Each row is followed by roughly how far along a hidden order it lies, from 0 to 12. A new part has a new order.
-4.71,-0.93,0.82,-1.06,3.73,2.53,-0.62,-2.07,-0.55,0.27,1.20,0.03,-0.97,-1.64,-1.04,0.60,-0.97,-2.63,-1.32,-9.20,1.85,2.80,1.00,0.13,3.09,2.23,0.57,0.54,-0.63,-5.15,1.37,-3.48,-1.33,2.17,-2.15,-2.75 | 7
-2.91,-2.74,-0.01,0.67,-2.63,2.19,0.29,-1.30,-0.34,3.02,0.57,-6.17,1.26,0.86,1.36,-2.68,-0.33,-0.77,0.27,7.28,1.50,-1.26,-0.25,5.99,-5.39,-0.50,1.28,-2.18,4.91,-1.62,1.63,1.22,-0.52,-7.97,2.19,-0.33 | 0
3.61,0.82,-1.14,0.68,-0.51,-0.84,0.87,0.21,-0.52,-1.58,-0.43,-2.14,0.81,0.24,0.44,-0.23,0.54,1.76,0.09,1.37,-0.42,-0.80,-1.39,1.26,2.63,-1.87,1.08,-2.79,-0.56,6.81,-1.04,-0.68,-0.18,1.44,0.94,2.69 | 11
2.89,1.14,-0.94,-0.63,-1.68,-0.40,-0.02,-0.22,0.10,0.66,-2.42,1.66,0.09,-0.56,1.49,-1.74,0.69,0.53,-0.12,6.34,-1.12,-1.27,-2.05,-2.25,-3.41,-1.18,-1.33,0.42,0.26,-0.53,0.51,-2.61,-0.03,0.23,-0.32,0.54 | 9
-1.49,2.20,-1.60,0.44,-1.13,1.03,0.56,-3.70,-1.02,-0.17,-1.40,-1.75,0.14,-0.46,1.58,-0.38,0.77,0.31,-0.87,1.31,0.46,-0.78,-1.75,-1.31,2.09,-0.40,-1.68,-0.53,-1.18,3.98,1.37,0.22,-1.05,6.64,1.61,0.80 | 12
0.85,-0.11,-1.00,0.51,-3.15,0.27,0.33,1.36,-0.60,1.62,-0.54,-3.57,1.09,0.57,0.43,-0.59,0.05,1.63,0.63,1.55,-0.81,-1.27,-4.85,-0.67,0.29,-0.54,0.51,-0.42,1.79,2.59,-0.86,1.57,-0.19,-0.68,3.26,-0.79 | 6
-2.35,0.10,-0.97,-0.41,1.50,1.07,0.66,-0.40,-1.80,0.46,-0.68,-4.25,-1.40,0.48,1.06,-1.28,0.36,1.17,-0.46,0.60,0.21,1.31,-2.26,1.57,5.31,-0.08,1.34,-2.33,0.69,3.41,-2.16,0.08,-1.36,-2.27,1.16,-1.51 | 7
-0.10,-1.00,0.86,-1.01,-1.17,0.42,-0.42,0.70,0.88,-0.97,1.45,3.59,0.50,-0.94,-1.13,1.45,-0.86,-1.78,-0.34,-7.61,0.40,1.00,1.13,1.80,0.18,-0.63,1.28,0.16,0.57,-3.38,1.40,-3.83,0.10,1.96,-0.09,0.64 | 6

Next part:
-0.28,-0.32,0.23,-0.73,-0.33,1.17,3.12,-0.57,-0.45,-0.28,-4.90,0.76,0.71,1.02,1.19,-0.91,0.37,1.75 | 3
-0.37,-0.22,-0.15,-0.44,-0.37,-0.15,0.55,-1.75,0.27,1.42,-3.11,-1.00,0.12,-0.47,-3.05,0.10,0.09,-2.39 | 0
-0.25,-0.32,0.34,-0.45,-0.55,0.72,3.67,-1.36,-0.12,0.54,-1.42,-0.14,0.94,0.17,-0.92,-1.68,-0.10,-0.06 | 2
-0.23,-0.27,1.43,0.19,0.73,1.11,-3.37,0.71,0.19,-0.19,1.40,0.20,0.95,0.72,-1.55,0.62,0.46,-1.93 | 7
-0.13,-0.21,1.35,1.23,0.12,-0.84,2.10,1.13,-0.91,2.20,-7.75,-0.46,1.52,0.62,-0.26,-0.09,-0.06,-0.79 | 10
-0.70,-0.31,0.75,1.91,-0.55,1.80,-1.91,2.89,-0.04,1.05,-9.99,0.07,-0.35,0.31,-1.36,-0.16,0.60,-0.45 | 12
-0.04,-0.17,1.20,1.77,0.13,-0.92,2.45,2.62,-0.26,2.47,-0.32,0.31,0.85,1.40,-1.76,0.06,0.01,1.40 | 11
-0.38,-0.23,1.44,1.27,0.25,-0.35,1.86,1.12,-1.03,2.14,-7.61,-0.72,1.34,0.27,-0.19,-0.11,0.12,-1.01 | 10
-0.30,-0.37,0.15,-0.27,-0.63,0.52,2.40,-1.42,-0.02,1.14,-2.55,-0.76,0.59,-0.09,-3.38,-1.22,-0.20,-2.01 | 1
0.20,-0.21,-0.01,-0.03,-0.28,-0.86,3.05,-0.70,0.79,-0.16,3.88,-0.38,0.12,-0.21,-1.07,-0.47,-0.24,-0.51 | 1
-0.11,-0.05,0.86,1.93,-0.23,0.22,0.74,3.13,0.36,0.66,-2.54,1.10,-0.74,0.47,-1.68,-0.51,0.54,0.31 | 12
-0.34,-0.32,1.75,0.21,0.51,0.84,-2.21,-0.45,-0.29,-0.23,-2.92,0.77,0.71,1.26,-4.28,-0.04,-0.04,-1.53 | 8
-0.34,-0.29,0.99,-0.63,0.31,2.27,2.61,1.68,-0.38,1.41,-7.28,-0.99,-1.22,0.48,-3.75,0.43,0.41,-0.54 | 5
-0.32,-0.28,1.65,0.26,0.61,0.76,-2.42,-0.37,-0.25,-0.49,-1.87,0.92,0.86,1.07,-3.67,0.26,-0.04,-2.11 | 8
-0.36,-0.30,1.46,0.10,0.53,1.90,-1.35,1.02,-0.07,1.47,0.46,-0.92,1.22,0.04,-1.47,-0.41,0.65,0.49 | 7
-0.26,-0.30,0.55,-0.56,-0.36,1.71,3.47,-0.09,-0.63,0.71,-6.26,0.59,-0.09,1.82,-1.18,0.03,0.53,-0.03 | 4
-0.06,-0.17,1.39,1.50,0.53,-1.13,2.42,0.69,-0.70,1.36,-4.24,-0.81,1.05,-0.17,0.21,0.08,0.17,-1.55 | 10

Next part:
0.79,-3.40,2.37,0.33,-0.84,-0.87,-0.85,-0.06,4.36,3.12,-1.48,-0.46,1.64,-1.36,1.52,-0.39,-1.73 | 8
-0.58,-2.09,1.64,-0.82,-1.03,-0.08,-0.08,-1.54,3.01,0.00,-0.52,-0.94,-0.69,1.54,-1.51,1.34,-1.53 | 1
-0.82,0.51,1.56,0.03,-0.79,-0.19,-0.27,-3.94,1.53,0.27,-0.18,-0.46,-0.73,1.48,-1.76,0.89,-0.83 | 1
0.58,-0.73,-2.01,0.59,0.70,-0.39,-1.25,4.02,-0.24,2.64,-0.57,1.19,0.50,-4.62,3.91,-1.97,-0.33 | 12
0.24,-4.28,3.83,0.26,-0.90,-0.74,-1.79,0.40,5.83,-0.22,-0.07,0.31,1.48,-0.28,-0.52,1.25,-0.81 | 6
0.66,-1.85,-0.16,0.08,0.00,0.03,-1.28,4.62,1.02,3.00,-0.06,0.26,-1.44,-1.82,4.13,-1.61,-1.40 | 12
-0.28,2.14,-0.43,0.55,0.56,0.87,-2.07,4.03,-2.44,0.44,2.26,1.60,-4.25,-0.18,3.56,-1.28,-0.04 | 12
-0.37,0.58,4.45,1.34,-0.61,-0.12,-2.95,-1.61,2.36,-0.68,2.09,1.50,-1.51,1.63,0.20,0.74,0.13 | 8
0.78,-6.96,2.21,1.19,0.51,-1.42,-4.30,7.63,7.72,-3.18,1.30,3.90,4.16,-6.39,0.81,1.70,2.09 | 12
-0.20,-0.23,-0.15,-0.12,-0.07,0.25,-0.94,1.96,0.06,0.96,0.42,0.22,-2.03,-0.34,1.83,-0.43,-0.94 | 8
0.60,-1.65,0.60,0.53,0.16,-0.18,-1.89,4.02,1.21,1.87,0.86,0.99,-0.51,-2.22,3.33,-1.12,-0.71 | 12
-0.08,-2.37,0.87,-0.58,-1.02,-0.82,0.80,-3.41,3.45,2.78,-2.60,-1.45,2.02,-0.39,-1.01,0.26,-2.03 | 1
0.44,-0.36,1.47,0.99,0.04,-0.12,-2.91,2.53,0.91,1.52,0.91,1.24,-1.06,-1.52,3.40,-1.12,-0.44 | 12
0.38,-1.85,0.38,0.42,-0.20,-0.75,-0.81,0.60,1.83,2.27,-1.16,0.27,1.55,-2.77,1.73,-0.74,-0.80 | 8
0.53,0.04,-0.48,0.71,0.10,-0.50,-0.45,0.32,0.14,4.12,-1.37,0.05,0.60,-2.71,3.10,-2.07,-1.31 | 10
-0.68,-2.31,2.27,-0.40,-0.82,-0.41,-0.73,-1.70,4.22,-0.95,-0.26,-0.02,0.56,0.61,-2.21,1.84,-0.64 | 1
-0.07,-1.49,0.65,0.90,0.45,-0.25,-2.80,3.46,1.98,-1.19,1.39,2.33,-0.02,-2.78,1.76,0.28,1.00 | 10
-0.08,-3.99,-1.20,-0.60,0.44,-0.09,-1.65,6.52,2.74,-2.00,0.49,1.62,0.12,-3.38,0.79,0.86,0.41 | 8
0.35,-2.34,-0.95,0.14,0.19,-0.75,-0.92,1.68,1.94,1.71,-1.31,0.56,1.89,-4.07,1.45,-0.75,-0.50 | 8
-0.65,-0.98,0.22,-0.99,-1.02,-0.40,1.03,-4.35,2.03,2.04,-2.28,-1.92,0.47,0.80,-1.76,0.48,-2.03 | 0

1.12,-2.19,-0.96,-1.16,1.54,-0.01,-0.65,1.25,-2.86,0.51,0.65,-0.47,0.86,-3.56,-0.98,-1.99,-2.38,1.96,-2.94,-0.32,0.17,1.54,-6.76,3.47 | 5
1.04,0.24,0.32,0.86,-2.12,0.77,0.05,2.15,1.78,-0.39,3.03,-0.11,3.19,3.97,1.04,-2.09,1.75,-2.29,-4.20,-3.04,0.30,-1.27,-1.82,1.68 | 5
-0.96,-0.40,-0.25,1.04,-1.75,0.35,0.29,1.79,1.77,-0.58,1.32,-0.56,0.80,6.41,-0.83,0.37,-2.49,0.13,1.55,1.75,0.17,0.46,-2.50,3.84 | 9
-0.28,0.71,1.73,0.22,2.02,0.30,0.17,-2.02,1.40,0.18,0.77,0.61,1.34,-4.49,-0.84,0.60,0.45,-2.22,-0.37,-5.82,0.14,0.67,-3.92,-1.21 | 0
-0.79,-0.39,2.15,1.62,-1.21,0.95,1.07,-1.79,3.98,-0.83,5.73,-0.02,-3.93,7.43,-1.92,3.08,-0.63,-2.27,-2.25,-1.93,0.33,0.28,-6.02,2.28 | 1
-0.26,-0.93,1.25,0.80,0.91,0.80,0.51,0.01,-0.10,-0.04,-0.08,0.05,-2.08,1.34,-0.16,-0.65,-1.28,-2.20,-2.03,-8.39,0.75,1.15,-7.31,1.58 | 0
-0.40,2.94,0.33,-0.41,0.18,-0.45,0.17,-2.18,0.06,-0.31,-0.59,0.40,-4.80,0.54,-0.10,2.57,1.34,0.12,3.03,3.99,-0.39,-2.39,7.99,-3.95 | 10
-0.83,1.97,0.76,1.16,0.02,0.51,0.85,-3.42,0.72,-0.59,-1.91,0.07,-5.38,5.94,-1.14,2.84,0.71,-0.22,0.79,0.47,0.39,-2.18,2.00,-2.70 | 8
-0.21,1.67,-0.03,1.24,-2.74,0.68,0.68,0.13,2.92,-0.64,-1.06,-0.02,-2.74,7.25,0.57,-0.01,2.01,-1.88,-0.19,-2.68,0.32,-3.01,2.72,-1.74 | 9
1.08,-2.37,-1.40,-1.05,-2.48,0.55,0.36,1.13,2.77,0.83,-5.49,0.12,4.87,-0.20,1.99,-1.80,3.57,-0.97,-2.41,-7.90,-0.25,-0.69,-2.69,-4.75 | 7
-0.78,0.82,0.11,0.12,1.93,-0.18,0.15,-1.25,0.14,0.01,-1.09,0.14,-3.44,-0.93,-0.23,1.56,-0.23,0.59,1.82,1.91,0.06,-0.75,1.56,-0.92 | 8
-0.08,-2.52,-2.03,-0.50,-1.64,0.27,0.18,0.62,-0.54,0.65,-5.67,-0.48,1.49,-1.12,0.93,-1.55,1.12,2.91,0.61,-1.65,0.02,0.50,-1.52,-3.41 | 10
0.26,-2.29,-2.20,-0.29,-1.88,0.32,-0.20,2.14,-0.92,0.05,-0.97,-0.57,-1.01,4.69,-0.68,-0.82,-1.76,2.10,0.23,4.14,-0.35,0.91,1.81,0.29 | 12
0.21,1.27,1.28,1.16,1.29,0.06,-0.44,0.03,-2.76,-0.92,6.23,-0.22,-0.07,1.61,-2.14,-0.47,-2.32,-0.36,-1.81,4.86,0.51,0.57,-1.41,4.49 | 5
-0.25,0.14,-1.24,-0.69,0.37,-0.57,-0.15,0.29,-0.24,0.64,-6.54,0.62,1.20,-3.63,1.98,-0.26,1.93,0.14,3.23,-2.83,-0.41,-1.68,3.77,-5.09 | 10
-0.91,0.13,0.54,0.36,0.25,-0.10,0.24,0.04,2.18,0.19,-1.20,0.36,3.36,-2.39,1.03,0.91,0.61,-0.59,1.42,-1.32,0.09,-0.12,-2.52,0.10 | 6
-0.58,3.13,0.62,0.74,-0.34,-0.44,-0.12,-3.67,1.46,-0.37,0.92,0.49,5.61,-7.36,1.87,0.54,4.74,-0.95,0.31,4.12,0.09,-3.26,6.06,-3.35 | 9
